[-352   32  -92  264  317  102   12 -267  295  277 -359  229  124 -343
 -260 -125  -53  425  250   80  -39 -523 -175  361 -324  338  393  -87
 -337  268  362 -230   12 -298 -313  317 -210  -15] : zitus
[ 465 -319  356   22    3 -115   62  200 -315   35 -157  312   35 -277
 -295 -479 -310  186  126   21   44  114   64  438 -167 -357 -107  765
  -39  120 -258 -542  132  146 -208  120 -211 -242] : Kilu
[-489  138 -290  231  169   70    7 -111  110  402  -54  142   74 -350
 -166 -176  -89  591  266  112 -118 -357 -113  347  -56  471  364  105
 -256  349  322 -387  -28 -240 -225  298 -306 -157] : Nini
[ 377 -467  172  188  127  101  183  236 -258  163 -230  300  226 -526
 -281 -316 -186  137  -57  168  -55  -47   98  274  221 -158 -114  388
  -14  279 -274 -652  176  -15 -142   95  -76 -348] : rif
[-488  162 -331  250  258   21   66 -153  190  288 -101  253  131 -382
 -189  -62  -15  447  303  -26  -65 -486   -5  381 -310  414  457   22
 -247  255  366 -353 -131 -308 -341  271 -345  -15] : nub
[-349  131 -413  229  211  101  106 -223  233  283 -202  253  182 -373
  -99 -165   -7  339  220    3 -108 -586 -129  318 -236  357  476 -223
 -263  352  336 -402 -104 -302 -309  229 -255  -67] : nub
[ 368 -274   11  126  121   33  233  279 -324  132 -205  435  148 -407
 -113 -298  -79  201   93   33  -22 -145  187  315   59 -167    8  466
  -47  440 -245 -701  107   45  -59  232 -153 -287] : Nini
[-417   63 -182  200  262   45 -120 -213  152  211 -119  217    8 -426
 -394 -234  -40  529  343   82  -30 -441 -256  352 -345  385  423  -25
 -359  309  426 -137    3 -305 -378  397 -324  -32] : Kilu
[-398  149 -239  194  259   68   41 -201  154  285 -118  275   90 -371
 -180  -61   25  411  309  -13  -65 -447    0  368 -328  363  434    6
 -278  272  333 -409  -70 -286 -330  262 -365  -20] : zitus
[ 386 -232  231   24   81  -82  154  335 -391   73 -201  367   35 -125
   -9 -370 -209  309  215  134  101  142  111  300 -147 -203   -3  899
  -79  362 -228 -472  167   72  -32  407 -308 -178] : zopeb
[ 331 -255  131   67   89  -86  158  361 -328    7 -254  397   63 -228
  -95 -373 -126  265  270   54  124   88  216  259 -230 -277   78  733
 -103  428 -208 -540   99  126  -37  435 -389 -159] : zopeb
[-446  -76  -88  188  266   -8  161 -336  303  244 -455   15  226 -168
 -181  -13 -268  413  260  204    3 -335 -168  313 -309  356  413  206
 -331   33  466 -337  -57 -204 -315  232 -216   32] : zitus
[-350 -154   38  126  295  231  110 -210  310  616 -402   72  365 -306
  -81   -8  -94  300  -38  141  -69 -438   51  261   -5  440  442 -172
 -256  133  345 -371  -69 -389 -303  109  -60   50] : zitus
[-426   58 -195  266  321   20  165 -361  290   12 -241  238  113 -162
 -123  -63  -67  407  459  165   75 -535 -261  314 -493  262  592  104
 -410  192  502 -337  -32 -344 -285  451 -359   54] : zitus
[-396   -3 -103  302  266  120  -41 -152  222  221 -168  151  119 -406
 -279 -188  -78  548  269  142  -97 -426 -237  326 -249  432  336  -16
 -341  327  405 -243   -8 -306 -357  396 -248  -90] : zopeb
[-444   39  -68  221  315  -43   47 -437  315  -40 -265  132  116 -251
 -283 -119 -145  432  455  125  -17 -431 -380  407 -488  280  420  116
 -403   99  468 -305  -73 -283 -402  336 -294  -29] : Sozin
[ 385 -191  -20   42   47 -128  214  179 -297    9 -314  304   86 -212
  -61 -274 -334  210  146   93   49  -30  107  250 -215 -159   83  688
 -119  264 -109 -573   77  185 -102  254 -258 -275] : Sozin
[-273  157 -230  113  299  -28   92 -280  179  205 -354  244   79 -207
  -12  -50   -8  268  279   38   86 -545 -122  382 -492  220  596   54
 -327  209  399 -415 -100 -245 -326  406 -241  108] : zitus
[-439  106 -349  154  228   16   35 -284  149  179 -154  226   43 -383
 -202 -111   -9  354  339   49  -37 -449 -177  346 -274  307  534 -102
 -289  298  397 -391  -87 -284 -326  280 -309  -37] : zal
[ 401 -149  -22   53  -11  -86  156  192 -248  194 -286  302   61 -221
   15 -367 -288  129   25   26   18 -115  132  291  -33 -178   60  558
  -44  331 -214 -669   53  175  -69  186 -165 -306] : zitus
[ 432  -57  -38  -25   15 -212  148  260 -305  143 -389  326   76 -115
   19 -367 -391  228   83  -24   50  -22  192  308 -286 -168   93  717
 -111  310 -170 -493    5  226  -34  283 -181 -255] : zitus
[-478  -33  -84  252  269   33  -55 -367  211   55 -131   58  102 -367
 -421 -152 -160  475  373  154  -69 -367 -339  298 -290  414  361   22
 -359  106  428 -314  -42 -314 -380  281 -340 -154] : Sozin
[ 396 -148 -102   26   92 -130  257   92 -237   80 -419  298  144 -162
   45 -289 -284  142   42  -15   36 -163  125  215 -186 -146  136  574
  -72  347 -127 -577   26  178  -17  209 -172 -238] : Kilu
[ 451 -357   93  131   94  107  265  298 -240  332 -295  335  254 -388
    2 -300 -158   93 -121  100  -12 -176  195  272  227 -180   11  359
    5  357 -260 -731  142   18  -64  157  -23 -255] : rif
[-370  -43  -68   71  252  -65   94 -381  311  302 -489   23  255 -158
 -152  -75 -268  319  147  200  -23 -300 -193  300 -226  348  415  103
 -297   31  379 -206  -55 -258 -303  194 -104   28] : zopeb
[-368   19  -96  320  276   52  -69 -300  249  123 -211  147   91 -461
 -336 -292  -63  397  230   -7  -87 -394 -265  356 -398  273  318  -57
 -266  264  334 -304  -70 -295 -452  257 -232 -116] : nub
[-329   81 -250  248  227   30   66 -189  189  316 -205  171  190 -423
 -145 -210 -105  377  144   22 -125 -394  -27  329 -239  290  298  -20
 -188  231  316 -411  -90 -231 -416  203 -178  -32] : zopeb
[ 467 -140   69  -53   66 -113  221  272 -333  117 -263  406   63  -91
   85 -374 -189  209  107  -24   89  -73  168  278 -221 -233  197  687
  -69  420 -183 -498   97   77    0  357 -278 -137] : Nini
[ 420 -231   -6   13   91  -30  219  175 -238  122 -377  382  106 -245
   25 -134 -216  127   67   64   82 -186  134  246  -77 -156  199  468
 -108  302 -124 -583  122  127  -39  267 -142 -200] : nub
[ 429 -416  306   -5   91  -65  141  136 -342 -118 -300  336   68 -245
 -223 -274 -230  131  230  121  142   59   49  311 -194 -389   28  693
 -157  130 -155 -643  102  168 -120  269 -198 -221] : Sozin
[ 345 -143   61   39   43  -79  249  324 -321  123 -263  356   58 -114
   40 -367 -244  338  200   47   41   31  167  281 -178 -156   94  830
  -95  444 -204 -462  131  144   19  369 -317 -196] : rif
[ 374 -294  165   18  109  -72  300  260 -296  140 -409  372  174  -66
   72 -312 -219  173  146  127  150   37  203  181 -158 -273  122  729
 -109  359 -167 -454  114   67   43  359 -216 -129] : zal
[-397  185 -427  271  248    2   57 -194  171  283 -150  240  136 -480
 -203 -136  -21  427  279   43 -125 -450  -91  344 -225  407  334  -79
 -233  354  322 -404  -42 -269 -344  264 -301 -123] : rif
[-301  212 -320  203  253  -56   37 -367  162   42 -116  334   -5 -300
 -118 -123   38  337  453   -1   81 -599 -208  385 -582  159  575   14
 -338  209  429 -373  -74 -244 -400  426 -353   60] : nub
[-290  -51   51  159  258   83  -79 -325  197  383 -269   46  113 -381
 -173 -166 -125  313   85  132  -47 -324 -243  307 -152  334  334  -94
 -228  149  307 -243    2 -315 -421  163 -137  -55] : zal
[-274  -14  -12  178  229   26  -27 -346  244  234 -314   73   98 -284
 -262 -246 -194  384  172   91  -40 -404 -302  385 -362  280  407   26
 -307  129  404 -249   -3 -248 -405  236 -142  -16] : zal
[ 445 -343   35   95  137    9  259  301 -314  171 -266  405  209 -409
  -72 -291 -112   56  -17   83   44 -151  209  294   86 -232   43  429
  -24  340 -215 -703  104   26  -97  208  -61 -216] : Kilu
[-375   38 -134  152  337   53   -3 -340  258  147 -305  135   53 -282
 -205  -68  -87  394  224   13   -3 -505 -264  308 -460  374  555  -33
 -312  211  419 -164  -79 -331 -396  318 -263   45] : Sozin
[ 489 -168  -38  -53   71 -185  228  233 -269  178 -461  311  162 -157
   82 -335 -324   65  -41    6   92 -119  207  263 -230 -192  204  553
  -60  290 -131 -489    3  133 -112  261  -93 -122] : zal
[ 393 -294  286   32    7 -122  133  242 -324   -3 -201  344   42 -183
 -225 -436 -334  258  223   71   29  177  116  389 -181 -280  -97  886
 -101  174 -262 -531  139  164 -148  233 -244 -243] : zitus
[-595   10 -184  151  274  -61   88 -359  273  162 -268   48  212 -196
 -263  -57 -191  455  408  142  -44 -339 -203  301 -274  473  442  134
 -347   57  473 -311 -145 -300 -316  243 -270  -30] : Nini
[-460  121 -373  115  231  -50   69 -390  221  245 -284  171  154 -252
 -142   25 -119  331  355  109   12 -419  -83  250 -288  365  481  -69
 -275   97  442 -378 -134 -238 -296  196 -289  -23] : rif
[ 393  -74 -141   84   43  -98  269  186 -281  118 -358  329   66 -180
   76 -268 -257  185   82  -26   60 -196  182  254 -192 -177  188  593
  -63  375 -144 -650   60  231   20  253 -234 -245] : Kilu
[ 438 -440  301   24   69 -153  150   65 -250  -79 -318  256  175 -210
 -244 -362 -349  106  209  180   42  167   32  331  -84 -311 -142  692
  -57    2 -179 -614  105  137 -175   84 -117 -263] : zopeb
[-381  154 -197  214  206  -30 -165 -246  233  242 -100  206   38 -378
 -329 -322 -164  491  296   56  -84 -433 -255  388 -360  432  326  -30
 -338  253  375 -161  -59 -319 -463  333 -279  -93] : zitus
[-323  -55  -11  167  279   65  -53 -398  279  204 -236  161   69 -332
 -371 -120 -129  403  243  222   -2 -457 -354  333 -272  376  411  -49
 -324  110  428  -91  106 -393 -412  281 -219   20] : rif
[-396  150 -243  218  259    6   43 -167  213  143 -147  329   53 -279
 -127 -130    9  478  404   36   66 -540 -130  383 -470  213  592   38
 -396  309  461 -324  -84 -264 -307  527 -284   53] : Nini
[-519  209 -531  144  248  -71  117 -347  218  154 -266  243   49 -228
  -98   31  -40  372  425   94   36 -543 -130  319 -323  365  577  -16
 -289  247  455 -389 -148 -227 -242  323 -291   -3] : Sozin
[-369 -121  -22  133  326   47  132 -317  334  379 -473   42  306 -220
 -163  -57 -199  327  128  269  -43 -380 -220  298  -94  422  371   29
 -293  104  376 -247    7 -380 -294  203  -72   17] : zitus
[-470  178 -459  173  240  -79  158 -309  204  149 -244  115  166 -220
  -81  -44 -169  459  327   29  -99 -421 -110  308 -371  434  461  119
 -274  208  432 -421 -180 -184 -308  264 -314  -59] : Sozin
[-427   83 -345  281  267   25  109 -230  271  230 -246  249  181 -366
 -159  -82  -52  401  342  147  -34 -489 -102  276 -222  352  415  -85
 -301  288  406 -384  -57 -273 -283  284 -272  -99] : Nini
[-404  225 -308  173  181  -28  -20 -293  208  154  -91  268   15 -247
  -73 -232  -31  427  393   24   18 -540 -222  407 -408  267  521   40
 -351  297  421 -406 -132 -256 -375  464 -255   29] : zopeb
[ 479 -384   74  127  104   76  264  169 -268  185 -306  339  179 -390
  -29 -243 -134   23   -7  157   26 -169  158  252  154 -235   17  329
    2  269 -211 -765  145   71 -112   99  -63 -277] : Sozin
[-460  -88 -111  219  293   78  135 -278  283  265 -320   56  285 -325
 -213 -127 -148  357  172  141  -51 -440 -156  292 -177  371  464  -22
 -311  142  417 -372  -98 -330 -335  231 -187    8] : Kilu
[ 454 -136  -63  -53   42 -235  300   94 -150  172 -523  228  216   28
  166 -257 -430  118   62  100  103  -74  167  235 -182 -172  137  699
  -58  146  -89 -563   43  239    9  161  -62 -179] : Kilu
[ 459 -340  -65  165   85   87  273  243 -321  260 -151  436  230 -480
  -82 -241  -97   76  -21  147  -16 -231  218  266  251 -181   14  232
   16  345 -222 -803  171  -29  -86  135  -71 -302] : zal
[ 335 -238  161    3   66  -64  120  279 -339   90 -264  275   36 -181
  -48 -351 -264  347  206  158   61  181   45  232  -92 -130  -13  843
 -111  380 -216 -465  198  152  -28  363 -319 -244] : rif
[-410 -138  -40  168  298   22   95 -339  249  315 -418   39  243 -226
 -261 -112 -167  295  191  239   32 -363 -204  230 -130  358  373   45
 -271   56  402 -249   -5 -330 -273  204 -143    8] : Kilu
[-407  -17 -207  273  302   67  142 -321  176   17 -193  158  108 -228
 -113  -80  -65  420  408  179   62 -506 -254  288 -392  256  542  104
 -356  170  505 -473  -83 -273 -327  432 -322   16] : Sozin
[ 440 -277  -24   90  142    6  340  193 -196  167 -426  369  268 -264
   65 -203 -192   75   26   72    4 -220  193  271   17 -183   61  431
  -36  301 -174 -733   50   88  -56  157  -21 -228] : rif
[-353  202 -222  137  216 -101   96 -360  247  167 -347  204   50  -82
   14  -68 -102  361  423   63  139 -522 -160  383 -549  187  575  201
 -364  127  448 -396 -131 -125 -303  399 -240   80] : Nini
[ 368 -297  245   83   66 -196  152   79 -272 -123 -185  340   68 -230
 -278 -384 -278  126  254   80   66   66   41  399 -160 -327 -103  759
  -28   47 -274 -593   95   96 -206  148 -225 -251] : Nini
[-313  -32    7  191  295  177  -18 -198  233  393 -229  195  134 -410
 -209 -168  -11  428  119  121  -76 -440 -196  319 -151  390  431 -125
 -320  362  313 -151   92 -394 -323  324 -185  -13] : zal
[-469 -138   28  107  194   34   59 -395  268  337 -374  -56  207 -195
 -232  -96 -230  308  170  212  -14 -253 -194  317 -141  328  422  114
 -294  -58  428 -357  -78 -240 -333  103 -151    9] : zopeb
[-315   -2   13  220  225   11 -210 -336  174  219 -155   93  -10 -447
 -413 -345 -103  397  178   76  -81 -273 -340  373 -309  305  229    1
 -247  188  308 -162   19 -295 -503  226 -221 -108] : zopeb
[-506 -103  -43  118  268   52  126 -318  290  247 -421   18  215 -122
 -160   48 -197  402  357  259   71 -336 -199  238 -253  367  496  168
 -391   24  508 -353  -67 -242 -255  297 -208   22] : Sozin
[-437 -157  -79  151  338   70  215 -437  313  206 -453   62  285 -166
 -117  125 -115  252  248  205   28 -425 -109  254 -217  370  507    3
 -275  -33  505 -433  -96 -315 -301  149 -143  101] : zopeb
[ 334 -117   71  -34   72  -90  166  353 -293  201 -293  363   20  -81
   74 -254 -253  386  190  115   97   33  141  290 -115  -84  113  828
 -115  460 -226 -408  178  111   74  446 -290 -174] : zitus
[ 516 -180   83  -55   62 -123  179  293 -276  249 -403  302  144 -146
   48 -356 -330  181  -79   26   19  -50  188  281  -87 -153  110  614
  -44  318 -209 -444   84  138   -8  217  -72 -228] : Nini
[-403 -116  -21  164  274   38   99 -413  311  180 -377   15  268 -246
 -296  -74 -228  397  311  291  -32 -355 -302  305 -239  396  357  110
 -361   12  464 -358   -3 -298 -357  208 -200  -30] : rif
[ 458 -196   33  -67   39 -175  126  217 -220  230 -481  285  161 -127
   12 -449 -347  105  -69   -4    5    0  204  261  -49 -162   67  508
  -23  290 -236 -394   17  171   -8  161   -5 -219] : zopeb
[-380  210 -301  183  238  -68   85 -269  265   61 -219  278   88 -225
  -81  -63    3  371  383   21   97 -537 -191  394 -580  175  530   56
 -369  251  425 -340 -134 -233 -339  505 -263   96] : rif
